Below are the code and all the weights of a small trained network. Each question names an input and a target symbol and asks about switching units off, where a switched-off unit gives its printed mean instead of its output.

import numpy as np


def w(rows, s, z=0):
    codes = np.array(rows[::2]) - 128.0
    scale = np.full(codes.shape[1], s)
    scale[-1] = z or s
    return codes * scale


def f(y):
    return y / 2 * (1 + np.tanh(0.7978845608 * (y + 0.044715 * y**3)))


def softmax(a):
    e = np.exp(a - a.max(-1, keepdims=True))
    return e / e.sum(-1, keepdims=True)


def log_softmax(a):
    a = a - a.max(-1, keepdims=True)
    return a - np.log(np.exp(a).sum(-1, keepdims=True))


def net(x, mask):
    ids = ['γζηλμπστω'.index(c) for c in x.split()]
    T = len(ids)
    res = E[ids] + P[:T]
    u = 0
    for l in range(2):
        q, k, v = (res @ M[l].T for M in (Q, K, V))
        z = softmax(np.where(np.tri(T) > 0, q @ k.T / 3**0.5, -1e9)) @ v
        res = res + np.where(mask[u], z, O[l][:, -1]) @ O[l][:, :-1]
        u += 1
        y = f(res @ A[l][:, :-1].T + A[l][:, -1])
        res = res + np.where(mask[u : u + 12], y, B[l][:, -1]) @ B[l][:, :-1]
        u += 12
    return log_softmax(res[-1] @ U[:, :-1].T + U[:, -1])


Q, K, V, O, A, B = {}, {}, {}, {}, {}, {}
E = w([
[170,150,97],'γ',
[159,130,101],'ζ',
[151,86,124],'η',
[113,72,163],'λ',
[135,148,213],'μ',
[122,133,211],'π',
[170,122,57],'σ',
[96,115,189],'τ',
[247,58,248],'ω',
],0.016)
P = w([
[159,109,190],'0',
[89,93,168],'1',
[82,143,124],'2',
[71,146,109],'3',
[94,165,88],'4',
[96,158,89],'5',
[46,6,149],'6',
[77,71,116],'7',
[51,2,146],'8',
[147,112,103],'9',
[159,87,114],'10',
[231,208,72],'11',
[215,158,98],'12',
],0.0057)
Q[0] = w([
[227,115,57],'0.h0',
[151,200,145],'0.h0',
[82,3,119],'0.h0',
],0.0055)
K[0] = w([
[120,253,116],'0.h0',
[172,156,155],'0.h0',
[65,12,73],'0.h0',
],0.0061)
V[0] = w([
[230,254,177],'0.h0',
[21,125,121],'0.h0',
[167,105,198],'0.h0',
],0.0096)
O[0] = w([
[80,9,185,167],'0.h0',
[220,131,143,12],'0.h0',
[77,141,74,253],'0.h0',
],0.013,0.0031)
A[0] = w([
[95,184,98,87],'0.n0',
[42,221,108,71],'0.n1',
[137,141,182,60],'0.n2',
[191,150,146,139],'0.n3',
[123,171,27,61],'0.n4',
[85,143,152,103],'0.n5',
[131,118,138,104],'0.n6',
[76,126,215,68],'0.n7',
[206,9,26,80],'0.n8',
[197,102,141,80],'0.n9',
[254,81,177,2],'0.n10',
[65,121,182,162],'0.n11',
],0.007,0.0027)
B[0] = w([
[134,80,161,112],'0.n0',
[141,58,204,133],'0.n1',
[118,138,156,99],'0.n2',
[107,12,162,114],'0.n3',
[125,81,208,154],'0.n4',
[167,137,138,141],'0.n5',
[125,128,134,120],'0.n6',
[178,163,186,197],'0.n7',
[89,207,131,236],'0.n8',
[91,85,132,114],'0.n9',
[94,6,132,135],'0.n10',
[171,185,161,251],'0.n11',
],0.013,0.0021)
Q[1] = w([
[135,2,135],'1.h0',
[131,50,111],'1.h0',
[52,113,150],'1.h0',
],0.0094)
K[1] = w([
[240,253,250],'1.h0',
[12,170,243],'1.h0',
[67,16,164],'1.h0',
],0.0047)
V[1] = w([
[145,246,255],'1.h0',
[191,66,172],'1.h0',
[8,189,81],'1.h0',
],0.0076)
O[1] = w([
[82,254,112,255],'1.h0',
[70,139,207,104],'1.h0',
[223,143,45,179],'1.h0',
],0.0096,0.0036)
A[1] = w([
[235,98,179,73],'1.n0',
[51,90,35,188],'1.n1',
[2,113,149,147],'1.n2',
[129,174,83,90],'1.n3',
[126,97,42,106],'1.n4',
[27,135,175,2],'1.n5',
[96,184,113,215],'1.n6',
[113,94,102,92],'1.n7',
[232,224,109,150],'1.n8',
[55,94,105,103],'1.n9',
[106,153,117,165],'1.n10',
[116,65,90,89],'1.n11',
],0.0084,0.0048)
B[1] = w([
[108,254,107,132],'1.n0',
[172,183,202,222],'1.n1',
[170,141,168,220],'1.n2',
[51,133,107,162],'1.n3',
[154,218,42,179],'1.n4',
[157,154,30,192],'1.n5',
[122,11,174,253],'1.n6',
[123,182,112,118],'1.n7',
[40,85,4,251],'1.n8',
[136,139,133,132],'1.n9',
[124,105,153,176],'1.n10',
[136,185,145,124],'1.n11',
],0.013,0.0053)
U = w([
[141,23,178,253],'γ',
[193,72,151,252],'ζ',
[255,77,142,47],'η',
[182,65,154,19],'λ',
[37,196,194,25],'μ',
[23,153,185,22],'π',
[153,222,132,104],'σ',
[49,73,160,47],'τ',
[219,166,246,228],'ω',
],0.0072,0.005)

Each question gives the input, a string of symbols that net reads in full, and the target symbol t.
The units are the heads (3 rows each of Q, K, V and O) and the neurons (one row each of A and B). Each row of codes is followed by its name. A weight is (code - 128) times the scale printed after its matrix; where a second scale follows, it is the last column's (O, A, B and U).
mask holds one flag per unit, layer by layer, with each layer's heads first. A switched-off unit (its flag False) gives its mean, the last column of its rows in O or B, instead of its output. The means were averaged over made-up inputs and are rounded, as every weight is.
A unit's drop is (log p(t) with every unit on - log p(t) with that unit switched off) / (log p(t) with every unit on - log p(t) with every unit switched off).
The circuit of an input: a set's keep is (log p(t) with only the set's units on - log p(t) with every unit switched off) / (log p(t) with every unit on - log p(t) with every unit switched off). Starting from the 12 units with the biggest drops (on a tie, the unit counted first), units are removed one at a time, each time the one whose removal leaves the highest keep (on an exact tie, the one counted first), for as long as the keep stays at least 0.8.
units of the circuit, in order: the units of the circuit, biggest drop first
unit that matters most: the unit with the biggest drop
top k neurons: the k neurons with the biggest drops, biggest first
k most important neurons of layer l: the k neurons of layer l with the biggest drops, biggest first
drop when u is switched off: that unit's drop, to one decimal
input μ π ω γ, target ω: units of the circuit, in order : [1.n8 1.n1 0.h0]
input γ η τ ω ω π, target ω: units of the circuit, in order : [1.n8 1.h0 1.n2]
input σ γ ω γ η μ ω, target ω: 3 most important neurons of layer 1 : [1.n2 1.n8 1.n3]
input σ γ μ σ ζ σ π σ, target σ: 3 most important neurons of layer 0 : [0.n8 0.n7 0.n11]
input τ π σ ζ ω λ τ γ ζ τ μ π, target γ: top neuron : [1.n4]
input ζ γ γ σ γ σ μ, target σ: top 3 neurons : [1.n0 0.n7 0.n11]
input ω ω γ, target ω: top 2 neurons : [1.n2 1.n8]
input ω π ω π, target ω: 3 most important neurons of layer 1 : [1.n2 1.n8 1.n6]
input μ ω μ ω τ, target ω: units of the circuit, in order : [1.n2 1.n8]
input ω ζ π η λ λ σ ω μ, target ω: top 3 neurons : [0.n10 1.n8 0.n1]
input γ ζ π ζ σ λ σ, target σ: top 2 neurons : [1.n4 0.n7]
input σ σ ζ η, target σ: 2 most important neurons of layer 1 : [1.n6 1.n4]
input γ ζ σ γ γ ω ω, target ω: units of the circuit, in order : [1.n2 1.n8 1.h0]
input γ μ τ ω ω ω γ μ, target ω: units of the circuit, in order : [1.n8 1.h0 1.n2]
input ω μ τ, target ω: unit that matters most : 0.n1
input π τ τ π, target τ: 2 most important neurons of layer 1 : [1.n8 1.n6]
input μ η γ γ γ σ π, target σ: top 4 neurons : [1.n0 0.n7 0.n11 1.n6]
input γ σ μ μ, target σ: 3 most important neurons of layer 0 : [0.n7 0.n11 0.n5]
input γ γ γ γ ω ζ, target ω: 2 most important neurons of layer 1 : [1.n8 1.n1]
input λ τ τ π η γ, target γ: unit that matters most : 0.n4
input γ π ζ ω ζ, target ω: 3 most important neurons of layer 1 : [1.n8 1.n1 1.n2]
input ω γ π ω σ, target ω: top 3 neurons : [1.n1 1.n8 1.n2]
input γ η μ ω μ σ, target ω: top 3 neurons : [1.n1 1.n8 0.n4]
input σ ζ γ π ω ζ σ σ γ σ ω ω η, target ω: drop when 0.n10 is switched off : 0.1
input π π ζ ω λ μ ω λ, target ω: drop when 1.h0 is switched off : 0.3
input γ γ τ λ τ ω ω λ, target ω: drop when 1.n8 is switched off : 0.5
input ζ μ γ σ μ ω η, target ω: unit that matters most : 1.n8
input γ ζ ζ σ ζ σ σ σ π, target σ: drop when 0.n7 is switched off : 0.6
